[[104 108]
 [153 151]
 [105 101]]
->
[[104 108]
 [153 151]]

[[106 120]
 [108 121]
 [116 124]]
->
[[106 120]
 [108 121]]

[[137 145 143 150]
 [111 150 122 138]]
->
[[137 145]
 [111 150]]

[[126 134 138 133]
 [116 154 124 145]]
->
[[126 134]
 [116 154]]

[[107 113]
 [108 124]
 [117 128]
 [112 132]
 [153 120]]
->
[[107 113]
 [108 124]]

[[120 150]
 [128 128]
 [129 128]
 [154 156]]
->
[[120 150]
 [128 128]]

[[139 149]
 [129 131]
 [141 140]
 [132 131]]
->
[[139 149]
 [129 131]]

[[127 120 131]
 [132 123 106]
 [148 126 115]
 [137 126 125]
 [140 130 122]]
->
[[127 120]
 [132 123]]

[[157 139 108  99]
 [124 153 129 147]
 [129 105 120 149]]
->
[[157 139]
 [124 153]]
---
[[126 130 129 128 129 128 126 126]
 [127 132 126 128 122 128 126 125]
 [126 131 130 127 129 129 125 127]
 [131 132 124 126 129 124 129 135]
 [135 129 126 121 130 121 129 135]
 [129 133 120 123 104 123 126 119]
 [127 130 129 128 128 128 126 126]]
->
[[127 129 135 131 126 127 126]
 [130 133 129 132 131 132 130]
 [129 120 126 124 130 126 129]
 [128 123 121 126 127 128 128]
 [128 104 130 129 129 122 129]
 [128 123 121 124 129 128 128]
 [126 126 129 129 125 126 126]
 [126 119 135 135 127 125 126]]

[[120 114 120]
 [152 110 122]
 [125 119 114]
 [129 131 122]
 [112 116 121]
 [139 136 123]
 [133 101 121]
 [117 133 117]]
->
[[117 133 139 112 129 125 152 120]
 [133 101 136 116 131 119 110 114]
 [117 121 123 121 122 114 122 120]]

[[132 125 126 131 136 118]
 [129 134 132  99 129 142]
 [143 123 112 133 125 121]
 [134 125 122 130 127 125]
 [123 129 140 127 121 128]
 [133 119 132 127 127 134]]
->
[[133 123 134 143 129 132]
 [119 129 125 123 134 125]
 [132 140 122 112 132 126]
 [127 127 130 133  99 131]
 [127 121 127 125 129 136]
 [134 128 125 121 142 118]]

[[121 126 125 125 129]
 [121 125 125 124 125]
 [137 127 127 127 126]
 [158 126 127 128 128]
 [125 127 126 127 133]
 [144 125 129 128 138]
 [121 126 124 125 125]
 [134 127 126 127 133]
 [119 126 127 126 126]
 [144 127 127 129 127]]
->
[[144 119 134 121 144 125 158 137 121 121]
 [127 126 127 126 125 127 126 127 125 126]
 [127 127 126 124 129 126 127 127 125 125]
 [129 126 127 125 128 127 128 127 124 125]
 [127 126 133 125 138 133 128 126 125 129]]

[[140 125 123 127 119 149 124]
 [137 139 136 153 129 133 144]
 [122 143 138 123 146 113 115]
 [151 146 125 140 112 110 137]
 [122 103 126 130 100 126 136]]
->
[[122 151 122 137 140]
 [103 146 143 139 125]
 [126 125 138 136 123]
 [130 140 123 153 127]
 [100 112 146 129 119]
 [126 110 113 133 149]
 [136 137 115 144 124]]

[[125 138 121]
 [127 119 142]
 [138 110 150]]
->
[[138 127 125]
 [110 119 138]
 [150 142 121]]

[[133 135 103]
 [118 156 103]
 [147 112 132]
 [108 121 109]
 [101 145 128]
 [115 111 144]]
->
[[115 101 108 147 118 133]
 [111 145 121 112 156 135]
 [144 128 109 132 103 103]]
---
[[132 136 136 122 112 128 122 104 123 131 109 135]
 [138 129 136 118 109 124 129 117 127 136 113 134]
 [131 139 134 126 116 129 120 104 127 129 110 133]
 [136 133 136 120 110 127 130 116 126 136 111 133]]
->
[[138 129 136 118 109 124 129 117 127 136 113 134]
 [136 133 136 120 110 127 130 116 126 136 111 133]
 [132 136 136 122 112 128 122 104 123 131 109 135]
 [131 139 134 126 116 129 120 104 127 129 110 133]]

[[112 118 131 126]
 [108 143 143 102]
 [110 140 140 146]]
->
[[112 118 131 126]
 [110 140 140 146]
 [108 143 143 102]]

[[129 142 129 127 128 137 125 119 143 150 141 139 124 136]
 [134 119 137 132 133 122 128 128 114 127 115 130 131 118]]
->
[[134 119 137 132 133 122 128 128 114 127 115 130 131 118]
 [129 142 129 127 128 137 125 119 143 150 141 139 124 136]]

[[123 137 150]
 [131 124 112]]
->
[[131 124 112]
 [123 137 150]]

[[120 122]
 [125 106]]
->
[[125 106]
 [120 122]]

[[123 122 125 143 116 148 144 132 131 127 136 146 129 106 143]
 [132 119 139 112 117 124 129 146 122 136 115 147 138 115 129]]
->
[[132 119 139 112 117 124 129 146 122 136 115 147 138 115 129]
 [123 122 125 143 116 148 144 132 131 127 136 146 129 106 143]]

[[131 121 119 118]
 [102 149 101 103]
 [140 112 124 121]
 [101 150 101 103]
 [122 128 112 111]
 [149 102 129 126]
 [143 107 125 122]
 [100 155 102 104]]
->
[[149 102 129 126]
 [143 107 125 122]
 [140 112 124 121]
 [131 121 119 118]
 [122 128 112 111]
 [102 149 101 103]
 [101 150 101 103]
 [100 155 102 104]]
